Here is a tiny trained network, its code and every weight. The questions are about switching its units off for an input and a class, where a switched-off unit gives its printed mean instead of its output.

import numpy as np


def w(rows, s, z=0):
    codes = np.array(rows[::2]) - 128.0
    scale = np.full(codes.shape[1], s)
    scale[-1] = z or s
    return codes * scale


def f(y):
    return y / 2 * (1 + np.tanh(0.7978845608 * (y + 0.044715 * y**3)))


def log_softmax(a):
    a = a - a.max(-1, keepdims=True)
    return a - np.log(np.exp(a).sum(-1, keepdims=True))


def net(x, mask):
    res = np.array(x, float).reshape(1, 8) / 4 @ E
    y = f(res @ A[0][:, :-1].T + A[0][:, -1])
    res = res + np.where(mask, y, B[0][:, -1]) @ B[0][:, :-1]
    return log_softmax(res[-1] @ U[:, :-1].T + U[:, -1])


A, B = {}, {}
E = w([
[123,140,128,107,134,130,134],'x0',
[127,126,133,138,124,131,123],'x1',
[131,136,131,136,150,116,111],'x2',
[135,110,179,220,107,118,79],'x3',
[128,131,129,128,126,130,127],'x4',
[66,101,113,208,143,5,175],'x5',
[254,81,170,175,194,112,204],'x6',
[134,21,19,190,213,129,69],'x7',
],0.0068)
A[0] = w([
[55,155,69,114,84,139,95,54],'neuron 0',
[144,55,237,174,55,95,5,189],'neuron 1',
[129,45,59,177,177,200,49,218],'neuron 2',
[32,101,136,163,145,60,204,47],'neuron 3',
[129,133,8,131,226,101,70,164],'neuron 4',
[219,201,66,107,115,210,65,3],'neuron 5',
[142,102,61,169,149,242,88,3],'neuron 6',
[176,127,134,113,121,212,98,1],'neuron 7',
[1,182,73,143,74,162,37,19],'neuron 8',
[85,86,111,146,107,20,214,13],'neuron 9',
[123,71,220,97,123,240,97,5],'neuron 10',
],0.0067,0.0035)
B[0] = w([
[155,67,91,143,193,160,164,164],'neuron 0',
[156,66,92,41,84,84,108,209],'neuron 1',
[118,184,125,95,94,115,180,254],'neuron 2',
[92,152,166,188,153,108,6,182],'neuron 3',
[130,187,123,136,91,56,171,222],'neuron 4',
[72,142,125,179,209,185,19,169],'neuron 5',
[72,147,143,170,106,125,150,155],'neuron 6',
[71,170,179,209,225,161,88,144],'neuron 7',
[162,31,203,101,171,180,253,211],'neuron 8',
[79,139,157,117,165,193,75,180],'neuron 9',
[54,171,181,186,149,138,126,156],'neuron 10',
],0.0082,0.0057)
U = w([
[6,135,171,240,197,165,36,12],'0',
[136,117,128,117,98,126,129,235],'1',
[182,12,176,151,214,156,227,18],'2',
[123,136,116,123,69,136,125,209],'3',
[135,125,108,97,83,131,101,199],'4',
[146,88,114,75,86,117,91,154],'5',
[132,119,115,111,78,127,110,143],'6',
[95,210,117,152,2,124,170,2],'7',
],0.0093,0.0058)

Each question gives the input, the list of numbers given to net, and the class t.
The units are the neurons (one row each of A and B). Each row of codes is followed by its name. A weight is (code - 128) times the scale printed after its matrix; where a second scale follows, it is the last column's (A, B and U).
mask holds one flag per neuron, in row order. A switched-off neuron (its flag False) gives its mean, the last column of its row in B, instead of its output. The means were averaged over made-up inputs and are rounded, as every weight is.
A unit's drop is (log p(t) with every unit on - log p(t) with that unit switched off) / (log p(t) with every unit on - log p(t) with every unit switched off).
The circuit of an input: a set's keep is (log p(t) with only the set's units on - log p(t) with every unit switched off) / (log p(t) with every unit on - log p(t) with every unit switched off). Starting from all 11 units, units are removed one at a time, each time the one whose removal leaves the highest keep (on an exact tie, the one counted first), for as long as the keep stays at least 0.8.
circuit, biggest first: the units of the circuit, biggest drop first
most important unit: the unit with the biggest drop
top k neurons: the k neurons with the biggest drops, biggest first
drop when u is switched off: that unit's drop, to one decimal
input [-6,0,-5,-5,4,-8,0,-2], class 0: circuit, biggest first : [neuron 5; neuron 7]
input [-8,2,-1,5,-7,8,7,2], class 0: most important unit : neuron 3
input [1,-5,-7,7,2,-8,2,-7], class 0: circuit, biggest first : [neuron 10; neuron 7]
input [3,0,-6,8,8,6,3,6], class 1: top 2 neurons : [neuron 1; neuron 2]
input [-3,-6,8,3,4,8,7,-6], class 0: top 2 neurons : [neuron 3; neuron 9]
input [1,-7,6,-4,-7,-7,-8,-3], class 2: top 2 neurons : [neuron 8; neuron 0]
input [7,-2,-7,-1,2,-8,1,3], class 0: circuit, biggest first : [neuron 5; neuron 7]
input [1,-4,-3,5,-3,3,-3,6], class 7: circuit, biggest first : [neuron 2; neuron 4]
input [7,-2,2,6,-8,3,-7,8], class 1: circuit, biggest first : [neuron 2; neuron 8]
input [-4,-8,8,-6,-6,-7,6,4], class 3: top 3 neurons : [neuron 2; neuron 8; neuron 4]
input [7,-4,0,-6,-2,-8,0,-1], class 0: top 2 neurons : [neuron 5; neuron 7]
input [-7,-3,-1,-5,-7,7,2,1], class 0: circuit, biggest first : [neuron 3; neuron 9]
input [-7,8,7,8,-2,5,7,-5], class 4: circuit, biggest first : [neuron 1; neuron 8]
input [5,2,-3,8,-2,6,-2,6], class 5: circuit, biggest first : [neuron 1]
input [-4,5,8,2,-1,-6,-5,8], class 3: top 2 neurons : [neuron 2; neuron 4]
input [4,3,-5,1,5,5,-1,6], class 7: top 2 neurons : [neuron 4; neuron 2]
input [5,2,-5,7,5,4,5,-1], class 5: top 2 neurons : [neuron 1; neuron 8]
input [-7,4,7,8,0,-3,-6,5], class 5: drop when neuron 1 is switched off : 0.6
input [-4,-8,5,7,7,-5,4,8], class 4: drop when neuron 1 is switched off : 0.3
input [-6,-3,-7,-2,-1,-8,-8,-1], class 0: drop when neuron 5 is switched off : 0.6
input [-3,4,-4,3,-5,-6,-3,1], class 0: circuit, biggest first : [neuron 5]
